Below are the code and all the weights of a small trained network. Each question names an input and a class and asks about switching units off, where a switched-off unit gives its printed mean instead of its output.

import numpy as np


def w(rows, s, z=0):
    codes = np.array(rows[::2]) - 128.0
    scale = np.full(codes.shape[1], s)
    scale[-1] = z or s
    return codes * scale


def f(y):
    return np.maximum(y, 0)


def log_softmax(a):
    a = a - a.max(-1, keepdims=True)
    return a - np.log(np.exp(a).sum(-1, keepdims=True))


def net(x, mask):
    res = np.array(x, float).reshape(1, 6) / 4 @ E
    y = f(res @ A[0][:, :-1].T + A[0][:, -1])
    res = res + np.where(mask, y, B[0][:, -1]) @ B[0][:, :-1]
    return log_softmax(res[-1] @ U[:, :-1].T + U[:, -1])


A, B = {}, {}
E = w([
[135,189,228],'x0',
[133,254,73],'x1',
[163,184,83],'x2',
[37,141,161],'x3',
[207,91,127],'x4',
[25,73,99],'x5',
],0.0053)
A[0] = w([
[117,63,63,109],'n1',
[176,133,86,36],'n2',
[136,118,97,160],'n3',
[136,76,68,135],'n4',
[211,188,108,37],'n5',
[158,111,132,136],'n6',
[157,125,104,94],'n7',
[210,106,159,253],'n8',
[106,27,138,129],'n9',
[93,180,86,51],'n10',
[85,151,249,30],'n11',
[153,85,174,59],'n12',
[229,187,115,68],'n13',
[77,160,160,107],'n14',
[191,162,118,54],'n15',
[110,155,105,21],'n16',
[38,187,72,86],'n17',
[106,220,76,105],'n18',
[100,215,84,82],'n19',
],0.012,0.0032)
B[0] = w([
[126,49,89,197],'n1',
[192,129,91,165],'n2',
[168,125,114,165],'n3',
[161,71,90,194],'n4',
[186,224,85,214],'n5',
[132,142,97,162],'n6',
[159,110,108,154],'n7',
[103,246,34,254],'n8',
[6,115,34,224],'n9',
[159,79,178,167],'n10',
[98,226,208,196],'n11',
[66,195,65,169],'n12',
[198,197,50,235],'n13',
[115,123,197,166],'n14',
[163,172,75,185],'n15',
[157,111,138,138],'n16',
[172,49,231,199],'n17',
[215,82,179,211],'n18',
[196,70,179,198],'n19',
],0.023,0.0059)
U = w([
[243,60,189,123],'0',
[2,192,217,106],'1',
[252,219,46,56],'2',
[89,204,63,127],'3',
[163,188,70,254],'4',
[127,50,56,159],'5',
[86,36,17,73],'6',
],0.0051,0.009)

Each question gives the input, the list of numbers given to net, and the class t.
The units are the neurons (one row each of A and B). Each row of codes is followed by its name. A weight is (code - 128) times the scale printed after its matrix; where a second scale follows, it is the last column's (A, B and U).
mask holds one flag per neuron, in row order. A switched-off neuron (its flag False) gives its mean, the last column of its row in B, instead of its output. The means were averaged over made-up inputs and are rounded, as every weight is.
A unit's drop is (log p(t) with every unit on - log p(t) with that unit switched off) / (log p(t) with every unit on - log p(t) with every unit switched off).
The circuit of an input: a set's keep is (log p(t) with only the set's units on - log p(t) with every unit switched off) / (log p(t) with every unit on - log p(t) with every unit switched off). Starting from the 12 units with the biggest drops (on a tie, the unit counted first), units are removed one at a time, each time the one whose removal leaves the highest keep (on an exact tie, the one counted first), for as long as the keep stays at least 0.8.
circuit, biggest first: the units of the circuit, biggest drop first
unit that matters most: the unit with the biggest drop
top k neurons: the k neurons with the biggest drops, biggest first
drop when u is switched off: that unit's drop, to one decimal
input [3,-1,7,2,2,2], class 0: circuit, biggest first -> (n9 n8)
input [-5,-8,-2,2,8,-8], class 3: circuit, biggest first -> (n8 n9 n12)
input [5,-6,-4,1,-2,-5], class 1: circuit, biggest first -> (n11 n13)
input [7,-2,-1,-3,4,6], class 3: unit that matters most -> n17
input [2,-4,-8,-3,-5,6], class 1: top 2 neurons -> (n11 n13)
input [-3,0,-5,-1,-1,3], class 5: top 2 neurons -> (n8 n12)
input [1,6,-3,8,6,-3], class 0: top 2 neurons -> (n8 n9)
input [5,-6,-7,-6,5,-8], class 3: top 2 neurons -> (n12 n18)
input [7,-5,-6,-5,3,-6], class 3: drop when n13 is switched off -> -0.1
input [0,-5,-4,5,7,0], class 3: drop when n13 is switched off -> -0.1
input [-3,-1,2,-6,4,3], class 6: drop when n5 is switched off -> 0.2
